Here is a tiny trained network, its code and every weight. The questions are about switching its units off for an input and a target symbol, where a switched-off unit gives its printed mean instead of its output.

import numpy as np


def w(rows, s, z=0):
    codes = np.array(rows[::2]) - 128.0
    scale = np.full(codes.shape[1], s)
    scale[-1] = z or s
    return codes * scale


def norm(h):
    return h / np.sqrt((h * h).mean(-1, keepdims=True) + 1e-5)


def f(y):
    return np.maximum(y, 0)


def softmax(a):
    e = np.exp(a - a.max(-1, keepdims=True))
    return e / e.sum(-1, keepdims=True)


def log_softmax(a):
    a = a - a.max(-1, keepdims=True)
    return a - np.log(np.exp(a).sum(-1, keepdims=True))


def net(x, mask):
    ids = ['ΔΘΛΞΠΣαβημψ'.index(c) for c in x.split()]
    T = len(ids)
    res = E[ids] + P[:T]
    q, k, v = (norm(res) @ M[0].T for M in (Q, K, V))
    z = softmax(np.where(np.tri(T) > 0, q @ k.T / 3**0.5, -1e9)) @ v
    res = res + np.where(mask[0], z, O[0][:, -1]) @ O[0][:, :-1]
    y = f(norm(res) @ A[0][:, :-1].T + A[0][:, -1])
    res = res + np.where(mask[1:9], y, B[0][:, -1]) @ B[0][:, :-1]
    return log_softmax(norm(res)[-1] @ U[:, :-1].T + U[:, -1])


Q, K, V, O, A, B = {}, {}, {}, {}, {}, {}
E = w([
[134,116,49,106],'Δ',
[148,26,89,90],'Θ',
[139,118,40,60],'Λ',
[141,104,47,89],'Ξ',
[112,116,57,130],'Π',
[133,151,67,117],'Σ',
[142,135,49,87],'α',
[157,68,104,135],'β',
[140,112,31,39],'η',
[91,148,72,167],'μ',
[122,2,151,182],'ψ',
],0.0066)
P = w([
[160,131,114,156],'0',
[138,81,81,170],'1',
[7,125,117,134],'2',
[177,134,139,158],'3',
[139,92,95,179],'4',
[27,130,127,96],'5',
[185,141,164,153],'6',
[133,97,108,206],'7',
],0.016)
Q[0] = w([
[3,69,158,50],'H1',
[138,152,198,71],'H1',
[99,69,99,140],'H1',
],0.019)
K[0] = w([
[107,193,7,143],'H1',
[82,72,66,160],'H1',
[144,196,146,124],'H1',
],0.018)
V[0] = w([
[74,194,122,171],'H1',
[93,7,157,84],'H1',
[86,96,160,238],'H1',
],0.016)
O[0] = w([
[112,195,147,190,37],'H1',
[131,15,187,145,2],'H1',
[85,154,145,254,135],'H1',
],0.018,0.0076)
A[0] = w([
[231,153,187,159,254],'N1',
[131,222,134,178,51],'N2',
[55,192,78,101,126],'N3',
[113,179,139,170,115],'N4',
[77,153,121,171,155],'N5',
[15,77,248,149,145],'N6',
[96,137,119,37,35],'N7',
[39,132,234,158,154],'N8',
],0.017,0.0067)
B[0] = w([
[10,10,79,229,167],'N1',
[223,70,90,71,179],'N2',
[83,98,203,183,251],'N3',
[146,83,145,75,165],'N4',
[194,134,166,103,180],'N5',
[148,230,182,50,179],'N6',
[63,119,199,201,180],'N7',
[105,151,137,11,164],'N8',
],0.013,0.012)
U = w([
[36,180,80,211,24],'Δ',
[111,45,135,119,216],'Θ',
[133,165,102,9,57],'Λ',
[41,104,71,81,35],'Ξ',
[231,143,164,102,226],'Π',
[167,237,71,102,133],'Σ',
[53,240,81,101,2],'α',
[94,82,106,215,223],'β',
[182,133,125,15,67],'η',
[144,172,144,237,237],'μ',
[167,94,254,141,60],'ψ',
],0.018,0.006)

Each question gives the input, a string of symbols that net reads in full, and the target symbol t.
The units are the heads (3 rows each of Q, K, V and O) and the neurons (one row each of A and B). Each row of codes is followed by its name. A weight is (code - 128) times the scale printed after its matrix; where a second scale follows, it is the last column's (O, A, B and U).
mask holds one flag per unit, heads first, then neurons. A switched-off unit (its flag False) gives its mean, the last column of its rows in O or B, instead of its output. The means were averaged over made-up inputs and are rounded, as every weight is.
A unit's drop is (log p(t) with every unit on - log p(t) with that unit switched off) / (log p(t) with every unit on - log p(t) with every unit switched off).
The circuit of an input: a set's keep is (log p(t) with only the set's units on - log p(t) with every unit switched off) / (log p(t) with every unit on - log p(t) with every unit switched off). Starting from all 9 units, units are removed one at a time, each time the one whose removal leaves the highest keep (on an exact tie, the one counted first), for as long as the keep stays at least 0.8.
circuit, biggest first: the units of the circuit, biggest drop first
most important unit: the unit with the biggest drop
top k neurons: the k neurons with the biggest drops, biggest first
drop when u is switched off: that unit's drop, to one decimal
input μ α η Θ ψ Ξ ψ Σ, target ψ: circuit, biggest first : [N6 H1 N8]
input α α Λ β Θ, target β: top neuron : [N6]
input Σ Σ Λ β ψ Π β Λ, target β: top 4 neurons : [N6 N8 N2 N4]
input μ Σ Δ η ψ Θ, target Σ: circuit, biggest first : [H1 N2]
input β Θ Λ Δ μ, target Δ: top 4 neurons : [N3 N6 N8 N1]
input Π ψ Λ Π Δ α, target ψ: circuit, biggest first : [N3 H1 N2 N5]
input Δ Θ Θ Λ, target Θ: top 2 neurons : [N1 N3]
input Λ Δ Σ Π Θ η α Θ, target α: top 2 neurons : [N2 N1]
input Π Θ Π Θ η Ξ Δ Σ, target Δ: top 2 neurons : [N6 N3]
input β Δ Δ ψ Σ, target ψ: top 2 neurons : [N6 N8]
input μ β Π, target Σ: circuit, biggest first : [H1 N2 N5]
input Θ Λ η Θ Λ β, target Λ: circuit, biggest first : [H1 N8 N3 N6]
input Σ μ ψ Ξ Σ, target Ξ: top 2 neurons : [N6 N7]
input β μ β Λ Λ Π Σ, target β: most important unit : N1
input α β Δ, target Δ: top 4 neurons : [N3 N7 N6 N8]
input Θ Σ η Π Λ Δ Π, target Θ: top 2 neurons : [N2 N1]
input Π β Σ Θ Θ Λ Σ Θ, target Σ: top 2 neurons : [N1 N2]
input μ β Σ Π Λ Λ β η, target β: top 3 neurons : [N6 N8 N2]
input Σ μ Δ Σ Θ Λ, target α: top 2 neurons : [N3 N1]
input α μ μ Λ μ ψ ψ μ, target ψ: most important unit : N6
input Σ Ξ Π Δ Ξ, target Δ: top 3 neurons : [N6 N3 N8]
input Δ Σ Θ Π η Π Λ ψ, target Λ: top 2 neurons : [N1 N3]
input Θ Σ Θ ψ Δ, target ψ: circuit, biggest first : [H1 N6]
input Θ Θ β μ Σ β Δ, target β: drop when N1 is switched off : 0.2
input Σ ψ μ Ξ η Σ Δ Ξ, target Δ: drop when N2 is switched off : 0.1
input Σ Π Ξ Σ Ξ μ Σ ψ, target Σ: drop when H1 is switched off : 0.5
input Ξ Λ α, target β: drop when N8 is switched off : 0.1
input Π η Π Λ β Λ, target ψ: most important unit : N3
